Here is a tiny trained network, its code and every weight. The questions are about switching its units off for an input and a class, where a switched-off unit gives its printed mean instead of its output.

import numpy as np


def w(rows, s, z=0):
    codes = np.array(rows[::2]) - 128.0
    scale = np.full(codes.shape[1], s)
    scale[-1] = z or s
    return codes * scale


def f(y):
    return np.maximum(y, 0)


def log_softmax(a):
    a = a - a.max(-1, keepdims=True)
    return a - np.log(np.exp(a).sum(-1, keepdims=True))


def net(x, mask):
    res = np.array(x, float).reshape(1, 6) / 4 @ E
    y = f(res @ A[0][:, :-1].T + A[0][:, -1])
    res = res + np.where(mask, y, B[0][:, -1]) @ B[0][:, :-1]
    return log_softmax(res[-1] @ U[:, :-1].T + U[:, -1])


A, B = {}, {}
E = w([
[64,182,2,128],'x0',
[115,62,140,40],'x1',
[52,38,99,193],'x2',
[203,54,85,79],'x3',
[202,54,98,162],'x4',
[226,150,101,141],'x5',
],0.0089)
A[0] = w([
[145,166,58,189,135],'N1',
[102,150,78,138,138],'N2',
[149,175,132,169,169],'N3',
[134,74,130,121,155],'N4',
[97,168,75,226,254],'N5',
[54,119,71,96,140],'N6',
[37,202,162,145,157],'N7',
[161,189,85,146,106],'N8',
[144,138,90,46,114],'N9',
[148,10,95,121,128],'N10',
[175,71,96,148,127],'N11',
[190,157,217,150,110],'N12',
[150,174,190,142,188],'N13',
[172,129,216,128,89],'N14',
[178,57,80,84,112],'N15',
[75,49,73,117,190],'N16',
[160,141,74,35,144],'N17',
[128,153,196,128,108],'N18',
[209,116,210,53,131],'N19',
[180,106,206,109,61],'N20',
[143,192,13,104,187],'N21',
[55,197,174,104,113],'N22',
[164,178,75,155,104],'N23',
],0.013,0.0049)
B[0] = w([
[141,188,110,156,187],'N1',
[140,147,150,163,176],'N2',
[148,127,89,116,180],'N3',
[126,64,113,121,168],'N4',
[105,188,92,184,233],'N5',
[86,135,167,162,202],'N6',
[91,144,95,114,248],'N7',
[149,185,101,114,176],'N8',
[133,158,203,62,175],'N9',
[115,38,103,89,204],'N10',
[137,114,89,110,177],'N11',
[166,86,124,170,212],'N12',
[161,100,91,179,206],'N13',
[175,69,129,168,199],'N14',
[173,80,77,12,193],'N15',
[81,63,158,121,210],'N16',
[141,186,193,47,193],'N17',
[147,89,76,137,181],'N18',
[154,96,169,157,239],'N19',
[185,119,131,162,195],'N20',
[180,182,152,121,221],'N21',
[109,159,78,113,225],'N22',
[180,185,110,129,174],'N23',
],0.011,0.013)
U = w([
[162,146,248,23,160],'0',
[180,191,97,163,35],'1',
[45,142,138,207,143],'2',
[224,72,136,217,183],'3',
[82,69,159,145,18],'4',
[92,138,38,114,252],'5',
[146,66,15,68,105],'6',
],0.011,0.0034)

Each question gives the input, the list of numbers given to net, and the class t.
The units are the neurons (one row each of A and B). Each row of codes is followed by its name. A weight is (code - 128) times the scale printed after its matrix; where a second scale follows, it is the last column's (A, B and U).
mask holds one flag per neuron, in row order. A switched-off neuron (its flag False) gives its mean, the last column of its row in B, instead of its output. The means were averaged over made-up inputs and are rounded, as every weight is.
A unit's drop is (log p(t) with every unit on - log p(t) with that unit switched off) / (log p(t) with every unit on - log p(t) with every unit switched off).
The circuit of an input: a set's keep is (log p(t) with only the set's units on - log p(t) with every unit switched off) / (log p(t) with every unit on - log p(t) with every unit switched off). Starting from the 12 units with the biggest drops (on a tie, the unit counted first), units are removed one at a time, each time the one whose removal leaves the highest keep (on an exact tie, the one counted first), for as long as the keep stays at least 0.8.
circuit, biggest first: the units of the circuit, biggest drop first
top k neurons: the k neurons with the biggest drops, biggest first
drop of u: that unit's drop, to one decimal
input [4,8,-4,3,7,-3], class 0: circuit, biggest first => N17
input [-3,-7,6,-1,-4,3], class 2: top 2 neurons => N15, N21
input [7,0,3,-8,-6,0], class 2: top 2 neurons => N6, N15
input [-7,-2,5,-8,0,-5], class 2: top 2 neurons => N15, N7
input [0,-1,-8,-6,-3,-2], class 5: top 3 neurons => N7, N22, N20
input [-1,5,-2,-1,6,1], class 6: top 3 neurons => N15, N10, N21
input [8,-4,-4,7,3,-6], class 0: top 2 neurons => N17, N9
input [1,-5,0,-6,6,-4], class 1: top 4 neurons => N16, N6, N10, N1
input [5,4,4,8,0,7], class 0: top 3 neurons => N17, N9, N21
input [-5,5,-5,8,7,4], class 6: top 4 neurons => N15, N10, N11, N4
input [-7,7,7,1,-6,1], class 4: top 2 neurons => N16, N13
input [5,-1,3,-5,-5,-6], class 2: drop of N6 => 0.2
input [7,0,4,-5,2,-6], class 2: drop of N18 => 0.0
input [2,6,-4,-6,3,3], class 0: top neuron => N5
input [-1,2,5,1,-2,-6], class 4: drop of N5 => 0.1
